Below is a small trained network, with its code and all its weights. Each question gives an input and a class and asks what happens when units are switched off, that is, made to give their printed mean instead of their output.

import numpy as np


def w(rows, s, z=0):
    codes = np.array(rows[::2]) - 128.0
    scale = np.full(codes.shape[1], s)
    scale[-1] = z or s
    return codes * scale


def f(y):
    return np.maximum(y, 0)


def log_softmax(a):
    a = a - a.max(-1, keepdims=True)
    return a - np.log(np.exp(a).sum(-1, keepdims=True))


def net(x, mask):
    res = np.array(x, float).reshape(1, 3) / 4 @ E
    y = f(res @ A[0][:, :-1].T + A[0][:, -1])
    res = res + np.where(mask, y, B[0][:, -1]) @ B[0][:, :-1]
    return log_softmax(res[-1] @ U[:, :-1].T + U[:, -1])


A, B = {}, {}
E = w([
[202,61,88,119,63,116,41,199],'x0',
[143,100,249,209,128,169,111,160],'x1',
[38,21,132,91,63,187,116,71],'x2',
],0.011)
A[0] = w([
[70,93,121,78,95,189,148,123,168],'N0',
[217,71,127,117,54,107,19,170,110],'N1',
[79,164,164,127,168,117,174,60,80],'N2',
[131,103,144,84,71,128,160,86,209],'N3',
[158,105,46,56,150,105,127,91,92],'N4',
[102,157,44,50,110,72,185,113,172],'N5',
[99,176,177,109,164,147,222,64,81],'N6',
[144,94,254,227,104,151,153,152,79],'N7',
[118,103,158,105,71,151,138,91,92],'N8',
[75,67,166,104,91,216,102,115,127],'N9',
[116,137,125,133,151,136,81,112,118],'N10',
[179,176,96,144,178,103,164,183,211],'N11',
[93,195,168,133,177,167,193,38,123],'N12',
[143,103,188,151,133,120,119,129,246],'N13',
[53,54,131,102,72,158,110,101,82],'N14',
[182,137,120,156,191,67,183,191,100],'N15',
[195,218,135,144,145,81,137,182,76],'N16',
[148,133,254,208,100,194,101,121,106],'N17',
[144,161,62,39,96,65,152,49,72],'N18',
[179,89,79,81,84,104,60,197,149],'N19',
[71,43,118,100,126,159,141,89,61],'N20',
[66,137,175,114,200,117,198,41,167],'N21',
],0.0087,0.011)
B[0] = w([
[128,101,138,189,176,63,85,123,211],'N0',
[165,95,35,116,80,227,146,77,224],'N1',
[193,121,85,115,62,162,183,110,189],'N2',
[83,125,124,155,185,89,56,119,209],'N3',
[80,114,114,81,153,124,207,178,181],'N4',
[34,155,168,76,175,137,160,176,237],'N5',
[203,113,65,122,84,176,171,114,204],'N6',
[97,126,154,27,131,128,214,231,210],'N7',
[175,116,125,149,100,97,136,173,160],'N8',
[141,82,130,182,160,99,156,155,211],'N9',
[117,150,140,145,115,123,142,142,128],'N10',
[108,95,124,184,203,87,79,118,241],'N11',
[174,109,67,155,83,199,160,90,230],'N12',
[4,247,131,136,195,147,94,86,231],'N13',
[177,51,116,182,117,98,149,162,197],'N14',
[188,57,127,200,141,81,147,142,188],'N15',
[168,59,120,177,140,104,176,196,196],'N16',
[69,126,180,57,147,132,225,194,217],'N17',
[94,138,183,59,150,122,255,220,193],'N18',
[124,132,51,115,104,202,133,69,222],'N19',
[206,34,119,144,115,44,170,177,179],'N20',
[133,116,55,140,112,163,129,73,250],'N21',
],0.0082,0.013)
U = w([
[165,109,52,132,86,245,151,92,116],'0',
[81,124,152,29,148,120,182,193,100],'1',
[167,77,112,234,143,19,137,151,96],'2',
[33,165,115,182,182,135,70,63,252],'3',
[153,146,121,98,100,98,97,95,107],'4',
[134,145,138,107,104,96,116,99,112],'5',
[134,145,158,123,98,114,85,103,110],'6',
[162,142,114,121,76,124,110,109,106],'7',
],0.012,0.013)

Each question gives the input, the list of numbers given to net, and the class t.
The units are the neurons (one row each of A and B). Each row of codes is followed by its name. A weight is (code - 128) times the scale printed after its matrix; where a second scale follows, it is the last column's (A, B and U).
mask holds one flag per neuron, in row order. A switched-off neuron (its flag False) gives its mean, the last column of its row in B, instead of its output. The means were averaged over made-up inputs and are rounded, as every weight is.
A unit's drop is (log p(t) with every unit on - log p(t) with that unit switched off) / (log p(t) with every unit on - log p(t) with every unit switched off).
The circuit of an input: a set's keep is (log p(t) with only the set's units on - log p(t) with every unit switched off) / (log p(t) with every unit on - log p(t) with every unit switched off). Starting from the 12 units with the biggest drops (on a tie, the unit counted first), units are removed one at a time, each time the one whose removal leaves the highest keep (on an exact tie, the one counted first), for as long as the keep stays at least 0.8.
circuit, biggest first: the units of the circuit, biggest drop first
most important unit: the unit with the biggest drop
top k neurons: the k neurons with the biggest drops, biggest first
drop of u: that unit's drop, to one decimal
input [7,2,-7], class 0: circuit, biggest first => [N1]
input [-7,7,3], class 0: top 2 neurons => [N12, N21]
input [7,7,8], class 2: top 2 neurons => [N9, N14]
input [3,0,0], class 3: top 3 neurons => [N12, N6, N2]
input [-2,1,3], class 3: top 2 neurons => [N16, N15]
input [-6,8,2], class 1: top 3 neurons => [N7, N17, N1]
input [-3,-4,-5], class 2: top 3 neurons => [N11, N7, N17]
input [6,6,-1], class 0: top 2 neurons => [N1, N5]
input [7,0,-5], class 0: top 2 neurons => [N1, N19]
input [-5,3,6], class 2: top 2 neurons => [N0, N1]
input [-1,4,-2], class 1: top 2 neurons => [N7, N17]
input [6,-8,3], class 1: top 3 neurons => [N18, N5, N4]
input [-6,-1,8], class 2: top 2 neurons => [N0, N20]
input [-2,3,-3], class 3: most important unit => N18
input [-1,3,0], class 3: drop of N4 => 0.1
input [4,5,7], class 2: drop of N14 => 0.1
input [-8,1,-2], class 0: drop of N7 => 0.0
